Here is a tiny trained network, its code and every weight. The questions are about switching its units off for an input and a class, where a switched-off unit gives its printed mean instead of its output.

import numpy as np


def w(rows, s, z=0):
    codes = np.array(rows[::2]) - 128.0
    scale = np.full(codes.shape[1], s)
    scale[-1] = z or s
    return codes * scale


def norm(h):
    return h / np.sqrt((h * h).mean(-1, keepdims=True) + 1e-5)


def f(y):
    return np.maximum(y, 0)


def log_softmax(a):
    a = a - a.max(-1, keepdims=True)
    return a - np.log(np.exp(a).sum(-1, keepdims=True))


def net(x, mask):
    res = np.array(x, float).reshape(1, 6) / 4 @ E
    u = 0
    for l in range(2):
        y = f(norm(res) @ A[l][:, :-1].T + A[l][:, -1])
        res = res + np.where(mask[u : u + 16], y, B[l][:, -1]) @ B[l][:, :-1]
        u += 16
    return log_softmax(norm(res)[-1] @ U[:, :-1].T + U[:, -1])


A, B = {}, {}
E = w([
[160,254,136,217,108,117,170,93,95,163,228],'x0',
[217,155,68,74,45,175,84,106,192,128,146],'x1',
[147,120,17,156,174,77,149,136,149,127,137],'x2',
[187,130,124,104,126,72,64,145,28,37,130],'x3',
[199,153,168,152,204,102,85,103,169,148,119],'x4',
[88,143,128,56,176,137,95,137,154,102,221],'x5',
],0.0037)
A[0] = w([
[88,76,97,111,64,129,128,135,104,126,151,6],'0.n1',
[190,136,120,158,37,93,148,146,107,195,83,87],'0.n2',
[156,156,24,163,159,71,150,154,138,145,162,49],'0.n3',
[190,106,168,145,155,120,111,116,182,164,133,29],'0.n4',
[124,112,195,85,115,148,112,138,143,117,93,103],'0.n5',
[186,165,93,107,58,134,103,97,169,127,149,33],'0.n6',
[149,183,249,127,60,136,117,147,112,153,167,83],'0.n7',
[151,173,161,174,158,125,168,133,88,131,190,88],'0.n8',
[90,133,95,144,49,141,165,128,79,133,184,92],'0.n9',
[78,141,156,160,81,120,163,125,254,166,170,32],'0.n10',
[110,125,144,176,121,117,138,110,81,148,74,84],'0.n11',
[146,112,86,112,159,116,135,146,151,115,108,124],'0.n12',
[183,140,144,119,85,67,84,136,60,52,171,18],'0.n13',
[213,141,186,161,194,109,86,133,152,144,151,96],'0.n14',
[63,130,140,100,171,114,104,107,106,137,176,65],'0.n15',
[116,149,125,63,123,114,115,153,155,137,236,70],'0.n16',
],0.0074,0.0018)
B[0] = w([
[127,192,104,71,121,98,141,130,150,111,96,178],'0.n1',
[169,139,176,153,158,187,99,104,187,69,120,231],'0.n2',
[51,62,99,126,95,172,154,36,75,92,166,239],'0.n3',
[96,188,97,74,106,129,152,153,117,94,111,186],'0.n4',
[99,78,38,157,113,99,97,94,138,134,151,195],'0.n5',
[114,98,173,152,86,110,140,254,126,155,216,242],'0.n6',
[69,56,44,142,104,140,155,44,99,101,175,255],'0.n7',
[133,137,145,181,136,49,23,130,173,188,123,244],'0.n8',
[90,208,104,92,112,70,116,134,148,110,76,227],'0.n9',
[174,146,100,121,194,176,108,146,58,187,105,250],'0.n10',
[138,123,146,139,189,144,147,177,152,63,149,190],'0.n11',
[94,80,113,125,106,129,74,110,125,127,127,182],'0.n12',
[154,149,108,124,203,201,140,137,94,212,94,247],'0.n13',
[73,203,94,84,83,116,176,151,126,83,83,237],'0.n14',
[143,119,157,150,179,138,157,164,161,62,118,194],'0.n15',
[201,127,180,174,134,165,117,95,178,66,78,220],'0.n16',
],0.0095,0.0047)
A[1] = w([
[108,110,198,148,145,65,206,202,96,134,159,57],'1.n1',
[131,38,166,98,118,52,113,135,164,175,86,36],'1.n2',
[212,150,139,92,160,131,120,121,2,150,118,14],'1.n3',
[161,151,174,176,78,66,106,70,130,180,175,13],'1.n4',
[119,59,114,113,93,118,169,9,112,130,168,94],'1.n5',
[157,96,76,99,152,94,112,111,142,111,95,91],'1.n6',
[103,122,199,154,165,54,155,170,108,138,178,28],'1.n7',
[140,185,133,129,140,121,181,94,124,143,164,109],'1.n8',
[88,116,139,141,195,82,162,94,122,118,90,147],'1.n9',
[195,134,213,146,151,168,180,124,182,41,135,13],'1.n10',
[161,141,146,94,167,191,191,119,105,244,92,5],'1.n11',
[171,100,176,107,58,109,164,207,123,164,184,70],'1.n12',
[174,107,147,203,74,117,185,147,114,124,49,63],'1.n13',
[71,146,187,123,116,156,91,131,131,143,103,159],'1.n14',
[97,236,152,35,76,69,183,110,130,112,74,105],'1.n15',
[132,80,165,85,146,118,135,118,151,131,126,44],'1.n16',
],0.0089,0.0016)
B[1] = w([
[212,121,164,112,66,158,86,119,188,200,184,150],'1.n1',
[83,213,147,148,154,50,47,77,129,151,123,156],'1.n2',
[67,87,137,80,219,169,193,143,135,234,88,163],'1.n3',
[68,141,140,99,137,27,56,85,131,152,69,157],'1.n4',
[98,64,154,152,85,143,177,117,46,101,190,193],'1.n5',
[105,184,183,215,123,74,156,108,123,163,167,200],'1.n6',
[185,121,169,78,44,200,134,127,154,173,142,153],'1.n7',
[68,45,157,80,121,42,112,164,140,85,43,171],'1.n8',
[183,110,126,78,50,190,134,161,134,140,153,254],'1.n9',
[207,93,143,155,207,117,98,41,184,81,93,187],'1.n10',
[106,105,159,76,232,142,152,167,43,200,89,179],'1.n11',
[222,95,224,76,67,135,146,103,146,205,145,157],'1.n12',
[97,144,84,74,220,145,96,79,144,38,170,141],'1.n13',
[178,130,88,135,159,69,181,146,101,115,176,153],'1.n14',
[140,194,94,90,91,113,181,254,164,62,115,201],'1.n15',
[148,188,75,162,92,110,121,75,68,127,56,142],'1.n16',
],0.0097,0.0057)
U = w([
[91,115,108,88,254,177,167,174,60,234,64,166],'0',
[104,209,70,80,97,96,186,227,164,47,84,153],'1',
[50,158,129,188,106,2,36,65,131,167,112,151],'2',
[56,30,95,163,77,172,171,64,48,72,188,142],'3',
[207,104,145,164,231,156,112,65,194,42,91,113],'4',
[225,90,191,80,51,168,132,173,170,200,180,163],'5',
[167,111,135,183,155,51,194,148,100,146,162,3],'6',
],0.008,0.0032)

Each question gives the input, the list of numbers given to net, and the class t.
The units are the neurons (one row each of A and B). Each row of codes is followed by its name. A weight is (code - 128) times the scale printed after its matrix; where a second scale follows, it is the last column's (A, B and U).
mask holds one flag per neuron, layer by layer. A switched-off neuron (its flag False) gives its mean, the last column of its row in B, instead of its output. The means were averaged over made-up inputs and are rounded, as every weight is.
A unit's drop is (log p(t) with every unit on - log p(t) with that unit switched off) / (log p(t) with every unit on - log p(t) with every unit switched off).
The circuit of an input: a set's keep is (log p(t) with only the set's units on - log p(t) with every unit switched off) / (log p(t) with every unit on - log p(t) with every unit switched off). Starting from the 12 units with the biggest drops (on a tie, the unit counted first), units are removed one at a time, each time the one whose removal leaves the highest keep (on an exact tie, the one counted first), for as long as the keep stays at least 0.8.
units of the circuit, in order: the units of the circuit, biggest drop first
most important unit: the unit with the biggest drop
k most important neurons: the k neurons with the biggest drops, biggest first
top k neurons in layer l: the k neurons of layer l with the biggest drops, biggest first
input [8,0,3,3,-1,-7], class 2: 4 most important neurons -> [0.n8; 0.n16; 1.n4; 0.n15]
input [4,7,6,-7,2,-7], class 0: top 2 neurons in layer 1 -> [1.n11; 1.n9]
input [1,-8,-5,0,-6,-4], class 5: 3 most important neurons -> [0.n11; 0.n14; 1.n1]
input [8,-6,1,-3,6,-4], class 2: units of the circuit, in order -> [0.n8]
input [3,-1,-4,-7,-4,-6], class 0: 4 most important neurons -> [0.n10; 0.n16; 1.n11; 0.n15]
input [-1,0,2,3,-5,-7], class 4: 2 most important neurons -> [0.n2; 1.n10]
input [-6,-4,7,-3,6,-5], class 3: top 2 neurons in layer 1 -> [1.n9; 1.n15]
input [-6,7,-1,4,-2,-4], class 5: units of the circuit, in order -> [0.n6; 1.n12; 0.n7]
input [8,7,7,1,0,-6], class 2: units of the circuit, in order -> [1.n4; 0.n8]
input [-2,-2,-5,1,-7,-8], class 4: 3 most important neurons -> [0.n2; 0.n11; 1.n10]
input [5,1,5,7,1,-6], class 0: 3 most important neurons -> [0.n13; 0.n7; 0.n16]
input [0,-7,8,8,-8,-7], class 0: 4 most important neurons -> [0.n13; 0.n7; 0.n14; 1.n3]
input [-3,5,5,7,-6,3], class 0: 2 most important neurons -> [0.n13; 0.n14]
input [-2,6,1,-6,-2,2], class 0: units of the circuit, in order -> [0.n10]
input [-7,-5,-8,4,-8,3], class 1: 3 most important neurons -> [0.n1; 0.n7; 0.n3]
input [1,4,-3,3,4,-3], class 1: 3 most important neurons -> [0.n14; 0.n10; 0.n3]
input [4,-7,4,-2,7,-4], class 1: 4 most important neurons -> [0.n14; 0.n6; 0.n4; 1.n15]
input [-2,-7,-7,6,-8,-8], class 1: units of the circuit, in order -> [0.n3; 0.n1]
input [7,2,7,-4,-3,-3], class 2: top 2 neurons in layer 1 -> [1.n4; 1.n9]
input [-3,1,-3,4,4,6], class 4: most important unit -> 0.n16
input [-5,-3,7,2,8,-8], class 1: units of the circuit, in order -> [0.n14; 0.n4]
